[ 20   7  -1  10  25   3  10 -32   8   4  -2  -5  -4  -8  -3  11  -6  -4
  -3 -13 -39  14  -6 -12  19  29   2 -23  -3  30  -1  18 -33   2 -17  23
  17 -14  -1   7   6   3   3  10   5  -7   3   2   7  -6 -13  15  -7 -10
 -11  11  -1  -3 -10 -18   6  -9   2  -9  -6   4  -9  26  10  18  -3  20
  -9 -10 -11   5  39  11 -14   1   6  26 -19  -1   5  25  36  -4   4   6
  -7  -8 -36 -16  16 -33   8  16  25  13   5 -11 -10 -22 -16  16  26  11
  -4  14  -4   8  25 -21  -9  21   3   2  14   6 -10   4  -1   0 -33 -16
  -3  22  14  -8 -19  -8 -10  38  12  -8  -3   4  -1 -13 -13  31  14  56
  14   3 -27  -3  26 -44  18   9 -10   2  -3 -17 -15   8  29  11   8  26
  -3  -2  -3 -21  -6  15 -15   2  17  24  16   0  -7  -8 -21 -12   4  20
   2 -15  -5 -20  13   0   6 -18  25   9  17  35 -12  -9 -20  -7  -7 -12
  -2   4  11 -38  -8   9   7  -6 -16  -5  11  16  15  -3   7  13   3   3
  13 -15 -12  27   1  -8  -5   6 -40  19 -12 -12  18  11  17  -3 -43  17
 -23  30  29  -3  -3  30  -4  -4 -24  -3  43   2  10] : j220, J698
[ 11 -16  52  12   2 -29  28  -1   1  32 -19  15  11  -9   5  51  24  -3
  22  -8  40 -21  19 -30 -28  30  37  34 -20 -22  18  16  34 -12 -15  33
   9 -27  24  43  10  -4 -39  -4  11 -44   3  14  -3   8  -9 -10  -9  16
   3  29 -26  26  14 -57 -27  19  29  -4  17  -5  11  19   2 -12  19  11
  -6  -9 -18 -19  27  -2  35  -7   3  14  13  -3  23   7  26  15  -9   7
 -16  -5  30  24   7  -6   2  46  33   0  -6 -19  31 -17 -18  22  -3   0
  10  20  -4 -31   2 -10  55  12 -17 -10 -41  -3 -23 -18  -3  -8  11 -55
  -3  15  40  -5  -7 -45  -3   3  -6   4   9  28  18  -4  -8   3  23  77
  31  -7 -57 -22  23  -4  29  -8  15   5  13  21   8  24  33   2   2  20
  22 -10 -19 -36 -10  25  -9   8 -47  35  -6 -33 -19   2  19  11   1  64
  -8   4  -9 -15   8 -27  -8 -44 -17 -14 -17  18 -35  19 -12  -4 -42   5
  -5  26  31 -43   2   7  -3   4 -11  26   2   9  -5  25  32   5 -10  26
 -18 -39 -41   9  14 -17  10  14 -29   2 -24  16  46 -11  14  12  10  15
 -39 -30  20  -2 -19  -6   3 -41 -17  -9  30 -14   6] : j958, J698
[  6   1  36  -3  16 -32  12 -26  10  17 -22 -22  10 -22  23  46   8   7
  28 -13  13 -23  30 -39  12  36  39   0 -18 -14   1  23  15   7  -7   8
  14 -30  26  36   8 -27 -43  -8  18 -27  -4  22  -1  10 -20   7 -21  10
   4  28 -36  32  14 -50 -17  12  28 -12  18   3  -6  21 -12  -2   7  17
 -39  -1 -18  -6  35   1  24  -4  14  39  16  -2  33  10  34   5  -9  -1
 -43 -15  -2  19   3 -15 -10  41  49   6   0 -19  22 -26 -15  17  18  -4
  18  13  -9 -22   8 -19  50  24  -4 -24 -31  -9   8   9  -7 -11   5 -45
 -24  73  15 -17 -33 -45  -7  28 -12   9   4  11  19 -12  -6  20  39  83
  45  -8 -43 -57  22 -45  25  -6  -3 -31   6 -13  -1  13  46  33  13  33
  18  -2 -32 -26 -18   6  -8   6 -48  52  -2 -20 -17  -7   5 -12  -9  83
  -2  -7  -3  -4  16 -20   2 -55  -7 -10 -17  12 -30  14 -16 -10 -41 -20
  13  36  43 -56   5  24   9   7 -13  31  -5  -2 -12   2  20  11 -18  29
  -9 -28 -47   9  13 -14   2  10 -36  20 -34  18  22  -3  20  17 -19  28
 -57 -11  20  -6 -16   9 -10 -27 -13  -3  21 -23  29] : j958, J698
[  7 -12   3   9 -22  -2  51  12 -22  -7  -8   3  16  50 -10 -34  12 -49
   2  15 -12  18  17   1  57   8   0  17  17  18   2  32  13 -46 -29  32
   3 -52  14  21   6  -2   1  13 -13 -45  39  21  -5   6  43 -19  14  -5
  19  10  -5 -21  31  -3  -5  -3   1   2  42   0  11  19  24   9  29  18
  21 -18 -13 -13  35  29  26   5 -36  -5  20  -6  -3  20  22 -14 -37  17
  11   4  23 -10  29 -36  24  15   2  13  -5  -8 -40  -9 -17  16 -14  18
   8  24  14 -12 -19  18   4   0  16  13 -29   7 -47 -40  17 -21 -24  27
  19 -25  -9 -23 -31 -13  -5  39   7 -32 -10  52 -11 -40  -8  30  -4  45
   4   3 -16 -17 -16  11  49 -19   9  46  43  24   2  36  18  28 -22  32
  14 -14  12 -21  16  21 -22  -6 -84  28  11 -24 -18  10  -6 -24  22  29
   2  -1  -1 -28  21  14  18  41  -8  20  30  -2 -18  14  29   5 -24   4
 -29  10  -7   4  16  -4   9  15   3 -17   4  -9  27  11  43  -4  21  26
  -3 -15  22  18  -1 -33  -9   7  12  13 -30 -41  59  -3  -5  26  17   6
 -21 -44  24 -22 -11  16 -13 -17  -7  34  46   8 -16] : j958, j954
[ 18  -6  28   4  11 -17 -20 -12  24   7 -17  -1  12  -9   1  46  20 -18
   2 -10  19 -10   4 -20  12  13   7  14 -22 -24   5  11   1  -6  -8  40
   8 -21 -15  12   7   0 -10  -5  12 -30 -11  16  -9  11 -21   0  14  19
  -5  23 -26  10  -3 -29   0  -6  18 -13  19 -12   2  25  -8  -5   3  11
 -20 -15 -27  -7  39  -5  24 -13  -5  28   2  -1   6   7  20   6  32   7
  -2  -5   8   5 -11  -9  -7  53  11   2  -1 -12  24 -30  -7  20  23 -12
  14   6  -9 -23   4 -38  53  10 -13   3 -30 -10  -3   4 -21   2   8 -22
  15  41   3   4 -10  -8  -2  17  12 -26   5   9  -1  -8 -10  14  18  63
  10 -13 -43   9  14  -4  28   1   4 -13   0  -4   1 -21  17   6  11  17
  26 -14  -9 -46 -11   5 -17   6 -17  28 -14  -2  -9 -10  18   2   3  40
  -3 -10   8  17  -5 -10  19 -40  -9   1 -25  10  -7  11  19  -6  -5 -10
  -7  43  17 -30  -6  12  10  -2  -3  20   1  18   9  16  13  11  11  28
 -15 -24 -53   2   4 -10   1  21 -39  12 -16  12  18   0  20   4  33  25
 -24  -8  32  23  -7  -7   4 -13 -15  -2  21   6  22] : j220, J698
[ 10   5  17  -3   2 -19  23 -21   3   2 -12  -5  12   0   8  22   7   6
   1  -4   9 -15  25 -23   4  37  17   4  -5  -4  -6  19   2   2  -7  15
  17 -17  16  21   4  -7 -32   5  -5 -31   6   1  11  10 -13  21 -11   0
   7   1 -30  -2  12 -15   1   8  31   0   9   1  -4  27 -31  10   8  14
 -37  -6 -18  -4  19   3  14  -3  -7  25  18  11  10  22  21   1  -1   0
 -30  -5  -5  17   5 -12   2 -14  25  12   3 -31  -1 -16 -20   0  13   0
  -4   5  -1  -6   6   3 -13  17  -6  -6 -10   3   2   2  -5 -14  17 -13
   2  20 -17 -11 -39  -3   4  15  -1  10   7   6   6 -18 -10  28  22  61
  26   1 -18  12   8 -21   2 -10   0  41  -7 -28   5  31  25  11  14  31
  18  -1  -1 -10 -13   9 -13  -8 -28  20  -6  -6  -1 -12   1  10  18  34
   3 -14 -11 -31  41  -3   1 -32  -8  -6  -6  -9 -16  -4 -20  -4 -17 -15
   2  26  24 -35 -11   3   9 -12   6   9  -1  -8 -26 -14  34   4 -18  20
  20  -9  -7  11  18 -12   3   5 -31   1  -5 -15   0 -10  32   2  -5  10
 -30 -20  11   0   5   6   3  28 -16   9  21 -14  20] : j220, J698
[-21   4  24  -3  18 -11  25  -8 -12 -14   5  -5   7  38 -19 -16  37 -10
   1  19   7   6   5 -21  20  13  14  32  15  -1  21   8  14 -37  -8  37
   1 -39  21  21   6   5  11  -3 -11 -29  18  33   2   9  40  -6  15   1
  23  15  -4   9  13 -20 -21  16   0  14  25 -15  18  12   7  10  27  26
   9  -1  -7 -12  19  32  18  -8 -43 -20  27  -8  -9   0   0   3 -37  32
  10   3  26  -9  40 -18 -25  13  20  19  -7  -6   7  -2   9   7 -17   6
   6   3  14  -5  -3 -22   6 -18   7  15  -1  -9 -37 -37  10 -13  34 -26
   5  -4  -6  -7   5 -11  -1  13   9 -39  21  17  11 -12   1  28   3  12
  22   1 -14 -10 -17  20  18 -20  12  38  18  -6  -5  15   5  36 -34  17
  11   5 -12 -18  15   6 -13   2 -62  17 -11 -20 -40   4  -9  -9  33  13
   5  -5  -9 -22   8 -13  26  27   4  23  11   2 -39  -4   2 -16  -7  17
 -22  14  -1  -2   8  -7  -5   0 -11  -7 -16 -28  19  30  24 -10   3   2
 -10 -17   8  23   1   1   3   4  -3  -1 -15 -27  53  -8  -1  18  19 -17
 -18 -25  -3  -7  -9  -3 -11  -9   3 -12   6  16  -5] : j220, j954
[ 31  12  21  30  25  -5  18 -28   6  21 -11  -8   3 -15   6  24 -16   8
  23  -9  -9  -2   6 -22  14  38  34   3 -25  19  -3  35 -30   9 -13  46
  18 -23  17  28   9   7 -36  -6  14 -18   7  24   0  -9 -25  12 -26   1
 -13  24 -21   6  -1 -42 -10  10  24 -14   7  11   2  17  -1   3   6  18
 -12 -12 -10 -11  51  19  27   6  14  45   6  -5  25  30  45   1  -9  20
 -12 -14 -45 -23  14 -32  -4  36  36  10  -4 -24   3 -36 -33   8   4  -9
   1  13  -8 -12  28 -19  22  25 -17   2  -9   0 -30   4   7  -7 -41 -45
  -3  42  51  -8 -29 -32   2  48 -15  -3  -9  19   9 -15 -11  20  23  88
  28   4 -46  -2  32 -42  23   3   8   4   5 -11   1  34  41   1  31  28
   9 -14 -18 -39  10  29 -11   1  21  35   9 -27 -15  -7   2 -21 -13  66
 -10 -15  -5 -37  26 -12 -20 -50   5 -14  -5  31 -42  -6 -35   8 -37 -31
   0  19  43 -42   3  10  16 -23 -11  16  13  22  12  14   9  41 -12  17
  14 -35 -26  30   4 -25   6  11 -31  21 -25   2  22  -3  21  19 -43  27
 -42  15  20 -10  -7  20 -16 -18 -18   8  45   4  28] : j958, J698
[ -1   0  44  16   8 -15  -3 -19  -4  13 -12  -9   5 -11  16  34  20  -2
   6   6  46  -7  25 -17   5  37  18  28 -16 -18  10   7 -18  -9 -12  17
   4  -6   7  23   6   5 -20  -9  -2 -29 -13  10   3   3   2 -17  -8  10
   5  25 -30   7   8 -26 -24   7  29  -6   8 -32   3  40 -30   4  31  17
 -12 -11 -27 -18  14 -10  20  -7  -7   8  25  -1  13  -5  12  16  -5   6
  -6 -17  30  14   5   6  -1  21  33   6  -1 -10  31 -18  -6  21   1  -2
   4   8 -14 -38   5 -21  36  -3  -4   9 -34   0 -16  -9  -3   1  17 -29
   5   7  40 -22 -10 -29  -1  10   4   5  11   2  15  16  -2   1  27  33
  37  11 -22 -11   8   4  10 -18  12   5  -5  -8  -1   6  37  13   9  21
  12  -6 -13 -20 -11  14   8 -10 -19   0 -12 -13 -31   0  14   3   3  57
 -10  -6 -13  -4   3 -26   3 -54 -37 -13 -48  -1  -7  29 -29   0  -3  -4
  -4  20  17 -27   2   0 -22 -13  -8  19   0  16  -6  18  15   3  -1  19
 -23 -26 -34   2  14 -12  18   9 -34 -19  -5  19   8  -6   5   6   3  12
 -17 -24  11  12   1   2 -21 -13  -7 -26  13 -13  18] : j220, J698
[ 10  -2  25   2  22 -21 -12 -19  15  14  -1  10  -3 -32  13  18 -10  19
  16   0   5 -11   8 -26   1  32  18 -15 -22   0   0   3 -18  24 -12  20
  15  -5   1 -10  -4   8 -25 -12   9 -10 -24  11   3  21 -24  24 -24   9
   0   8  -5   4  -6 -31  -4  13  14 -16 -12   2  -2  19 -22  -2   9   5
 -42  13 -10   1  11  -3  22  -5  13  36  13 -13  19   2  35   2  13   7
 -24  -5 -20   8 -27 -12  -4   3  33  20   0  -5   6 -29 -23  11  14 -17
   7   1  -3  -5  17 -24  15  16 -10  -7  -3   0  10  27 -10   1 -10 -12
 -17  58  -5  15  -4   1   0  16  -9  11 -12 -23  14  11  -6   4  28  44
  27  -1 -27  18  18 -30   2 -11  -9 -19  -6 -20  -9  -1  39  16  35  26
   8   3 -12  -2  -6   2  -1  -2   8  13   4  -7   5 -37   5   8 -26  36
   2  -8  24 -11  13  -5  -8 -52   2  -2 -43  -4 -13  15 -18   9 -20 -22
  13  33  18 -45 -17  27 -10 -21 -14  17   4   5  -6 -14  -6  16 -21  19
  -1  -7 -20 -16  19  -7   2 -11 -32  21  -8  14   3 -11  25  -5 -36  21
 -39  23  25   8  -4   9   3  -8  -6   5  14 -24  25] : j220, J698
[-22  -7  53  -8 -11 -18  28   7 -12 -16 -10   8  16  -5  -7   9  19   5
   3   2  38 -16  14 -10  -7  34  13  15   7 -34 -24  -7  54  11  -8 -11
  -7 -36  -5  10 -22 -26 -38 -10 -17 -42  -9   2  14  27  -6   7   4  11
   3  26 -21  29   0 -23 -22   7  17  21   8   7 -17  -3 -27  13  20   7
  22   2 -27 -11 -20 -36  10 -21   6  -7  21   6   4  15 -16 -16 -52  -7
 -32   4  59  17   8  28   9   6  23  -4  -7   5  10  24  -7  25   8  17
   9  -8  11  23 -28  -5  14 -25  20 -12 -25 -10  49 -19 -14 -12  55 -25
  -8  20 -52  -4  20 -12 -34   1  36   3  19  20   0  -4 -23   7  -6  15
   1 -28  24  -1  -9   7  -8 -10   5  -5  -7 -21   7  23   8   0 -23  16
   8   0  29  -5 -24   4 -16  12 -76   9 -25   2  12   4   3  21  26  14
  12   7   1  15 -11  11  -8   9  10  11 -12   2  36  28  32 -18 -29  31
  -4  37   4 -34   4   6 -13  39  -2   8 -22 -12 -17 -12  10  27  -3  -9
 -19 -21   1  -4  10  -3 -13  -9 -20   8  -2  11  21 -17   5   5  30  -7
  -5 -44  30 -19 -26 -32   4  12  -7  18 -13 -22   0] : j985, J698
[ 19   8  23   7  16 -18  16 -22   6  24 -29  -9  -4  -9  11  38 -11   2
  25 -12 -13  -6  -5 -29  26  29  42  -6 -23  18   4  30 -13  10 -18  40
  23 -24  25  50   6   0 -24 -13  17 -17   3  25  -4 -16 -11  -2 -27   6
 -12  24 -18  24   7 -39   7  11  24 -15  13  22  -2  -4   2 -14 -26  12
 -25  -7  -8   3  47   7  22  10  25  36 -22  -8  24  15  47   8  -3   1
 -18  -2 -34   1  10 -38   8  34  22  13   3 -14  18 -42 -27  13   1  -9
  24  14  -8 -12  47 -12  26  36 -24   0 -15   5 -31   5   7 -12 -46 -31
 -12  46  39 -15 -32 -32   2  36 -12  -1  -4  32  16 -16   2  18  14  86
  23  -2 -57  -8  33 -37  39   2   5 -16  16  16   7  42  56  10  19  29
  11 -11 -27 -34  10  24 -23  -1 -19  32  17 -40  -5  -4   1 -12 -15  78
  -1  -8   1 -15  23  -4  -4 -43   6  -3   6  36 -54   0 -19  -4 -46 -26
  -1  10  30 -52 -12  20  28  -1 -23  13 -24  22   4  20  30 -22 -15  34
  12 -27 -45  20  15   2  12  10 -17  22 -29   7  32   0  21  21 -34  32
 -55  15  16  -9 -18  10  -4 -29 -19  -5  33   3  20] : j958, J698
[  5 -19  39   7  29 -18   6   5   3  -2   2   5  23  42 -14 -23  56 -28
  22  19  88  -7  14 -15  16  13  13  66   3 -22  33  -2  33 -54 -15  32
  -5 -32  11  21   5   1  -3 -15 -16 -43  16  33 -12  17  50 -17  20  19
  26  33 -21 -14  22 -25 -19   5  25   6  41 -18  11  34   3   1  47  10
  14 -11  -3  -9  12  26  31  -6 -32 -21  48 -19 -11 -17   3   1 -23  25
  19  42  52   8  12  12   2  18  17  10 -12 -12  34 -28   3  17 -27   2
   3   0   8 -24 -25 -10  28 -21  24  20 -30 -19 -45 -17  -5  -8  29 -10
  14 -24   6 -10   8 -23   7   8   9 -20   8  18  13 -11  -4  -3  20  13
  16   0 -14 -38 -12  31  26 -33  29  35  19  13  31  -5  41  44  -8  25
  24 -17  -8 -12   3  23  -4   6 -64  22 -32 -16 -30   9  25  17  28  40
   7 -16 -18   6   3 -16  28   5 -48   9 -40 -21 -16  17   0 -10   0  16
  -7  23   3  11  15  -1 -29 -33   3  11 -19  -7  11  32  16  -2   9  25
 -24 -14  -1  -5   5 -21  -2   3   5 -13 -19 -11  30   4  -9  11  29  14
 -20 -49   1  14   1   6 -14 -21  13 -12  29   3  -9] : j220, j954
